Below are the code and all the weights of a small trained network. Each question names an input and a class and asks about switching units off, where a switched-off unit gives its printed mean instead of its output.

import numpy as np


def w(rows, s, z=0):
    codes = np.array(rows[::2]) - 128.0
    scale = np.full(codes.shape[1], s)
    scale[-1] = z or s
    return codes * scale


def norm(h):
    return h / np.sqrt((h * h).mean(-1, keepdims=True) + 1e-5)


def f(y):
    return y / 2 * (1 + np.tanh(0.7978845608 * (y + 0.044715 * y**3)))


def log_softmax(a):
    a = a - a.max(-1, keepdims=True)
    return a - np.log(np.exp(a).sum(-1, keepdims=True))


def net(x, mask):
    res = np.array(x, float).reshape(1, 4) / 4 @ E
    u = 0
    for l in range(3):
        y = f(norm(res) @ A[l][:, :-1].T + A[l][:, -1])
        res = res + np.where(mask[u : u + 8], y, B[l][:, -1]) @ B[l][:, :-1]
        u += 8
    return log_softmax(norm(res)[-1] @ U[:, :-1].T + U[:, -1])


A, B = {}, {}
E = w([
[40,92,148,54,129,82],'x0',
[152,134,186,121,68,121],'x1',
[127,246,88,54,99,148],'x2',
[86,61,100,106,83,255],'x3',
],0.0058)
A[0] = w([
[118,105,20,101,255,128,49],'L0N0',
[129,164,84,148,123,61,69],'L0N1',
[130,141,246,136,46,147,22],'L0N2',
[46,127,132,78,153,94,20],'L0N3',
[185,48,114,152,109,91,60],'L0N4',
[112,175,107,181,206,46,3],'L0N5',
[149,34,141,75,133,64,75],'L0N6',
[151,143,116,113,168,77,39],'L0N7',
],0.0091,0.0028)
B[0] = w([
[13,231,248,210,9,154,221],'L0N0',
[147,76,79,87,79,141,191],'L0N1',
[91,176,168,164,29,61,182],'L0N2',
[212,86,180,1,178,182,193],'L0N3',
[80,150,192,130,226,183,179],'L0N4',
[222,78,159,114,93,52,253],'L0N5',
[154,182,182,148,197,154,209],'L0N6',
[110,94,78,155,39,60,169],'L0N7',
],0.0065,0.0034)
A[1] = w([
[107,172,34,92,72,166,120],'L1N0',
[153,105,89,111,169,142,17],'L1N1',
[102,176,159,195,96,117,74],'L1N2',
[224,168,59,255,115,170,92],'L1N3',
[146,156,110,235,145,153,84],'L1N4',
[78,125,16,150,63,98,34],'L1N5',
[68,140,181,92,182,88,38],'L1N6',
[100,58,27,129,66,189,2],'L1N7',
],0.0083,0.0031)
B[1] = w([
[155,151,96,170,173,124,236],'L1N0',
[142,160,246,129,120,106,92],'L1N1',
[100,113,125,84,95,151,186],'L1N2',
[78,90,200,2,121,121,253],'L1N3',
[96,114,155,110,144,176,178],'L1N4',
[118,124,113,121,133,142,135],'L1N5',
[114,92,126,98,87,191,168],'L1N6',
[125,61,123,172,86,135,149],'L1N7',
],0.0097,0.0033)
A[2] = w([
[128,128,219,9,155,118,203],'L2N0',
[181,58,85,125,99,233,60],'L2N1',
[163,3,189,251,136,219,136],'L2N2',
[170,136,185,149,134,64,1],'L2N3',
[13,209,142,145,54,64,155],'L2N4',
[158,165,243,187,36,84,142],'L2N5',
[176,217,10,40,121,173,122],'L2N6',
[19,86,41,124,91,219,171],'L2N7',
],0.0066,0.0017)
B[2] = w([
[157,86,55,103,139,234,254],'L2N0',
[171,84,105,124,134,65,147],'L2N1',
[130,254,100,140,164,48,213],'L2N2',
[148,148,111,95,91,141,148],'L2N3',
[64,70,166,227,79,198,187],'L2N4',
[65,114,43,171,96,178,204],'L2N5',
[80,134,211,219,247,69,197],'L2N6',
[204,116,115,110,53,74,200],'L2N7',
],0.0075,0.0062)
U = w([
[166,64,119,16,157,204,251],'0',
[47,115,122,194,48,167,87],'1',
[233,95,54,139,74,4,46],'2',
[119,172,138,179,254,102,90],'3',
],0.014,0.0018)

Each question gives the input, the list of numbers given to net, and the class t.
The units are the neurons (one row each of A and B). Each row of codes is followed by its name. A weight is (code - 128) times the scale printed after its matrix; where a second scale follows, it is the last column's (A, B and U).
mask holds one flag per neuron, layer by layer. A switched-off neuron (its flag False) gives its mean, the last column of its row in B, instead of its output. The means were averaged over made-up inputs and are rounded, as every weight is.
A unit's drop is (log p(t) with every unit on - log p(t) with that unit switched off) / (log p(t) with every unit on - log p(t) with every unit switched off).
The circuit of an input: a set's keep is (log p(t) with only the set's units on - log p(t) with every unit switched off) / (log p(t) with every unit on - log p(t) with every unit switched off). Starting from the 12 units with the biggest drops (on a tie, the unit counted first), units are removed one at a time, each time the one whose removal leaves the highest keep (on an exact tie, the one counted first), for as long as the keep stays at least 0.8.
units of the circuit, in order: the units of the circuit, biggest drop first
top k neurons: the k neurons with the biggest drops, biggest first
top k neurons in layer l: the k neurons of layer l with the biggest drops, biggest first
input [-1,5,8,-6], class 3: top 2 neurons : (L2N6, L0N0)
input [-5,0,0,6], class 2: top 3 neurons : (L1N7, L0N6, L2N7)
input [-7,7,-3,-6], class 0: units of the circuit, in order : (L1N3, L2N0)
input [8,4,7,-8], class 0: top 2 neurons : (L0N3, L2N0)
input [5,-5,7,-1], class 3: units of the circuit, in order : (L2N6)
input [-2,-2,-6,1], class 3: top 2 neurons : (L0N4, L2N2)
input [0,-4,7,8], class 2: top 3 neurons : (L1N7, L2N7, L0N6)
input [-7,7,0,8], class 2: units of the circuit, in order : (L2N1, L2N2)
input [6,-5,-5,7], class 2: units of the circuit, in order : (L2N7, L1N3, L2N2)
input [-5,4,-5,-1], class 0: top 2 neurons : (L1N3, L0N0)
input [8,6,0,-2], class 0: top 2 neurons : (L0N3, L0N0)
input [-8,6,-4,8], class 0: top 4 neurons : (L1N3, L0N0, L0N1, L1N4)
input [8,-8,-2,-6], class 0: top 2 neurons in layer 0 : (L0N3, L0N2)
input [7,-5,8,4], class 3: top 2 neurons in layer 0 : (L0N4, L0N5)
input [4,2,-5,-3], class 3: top 2 neurons : (L1N3, L2N2)
input [-4,3,-5,-3], class 3: top 4 neurons in layer 0 : (L0N4, L0N0, L0N1, L0N7)
input [-2,-5,-2,-6], class 2: units of the circuit, in order : (L0N5)
input [5,-1,8,7], class 3: units of the circuit, in order : (L2N6, L1N0)
input [-8,8,-2,4], class 0: top 2 neurons in layer 0 : (L0N0, L0N7)
input [-4,-4,-8,5], class 3: top neuron in layer 2 : (L2N2)
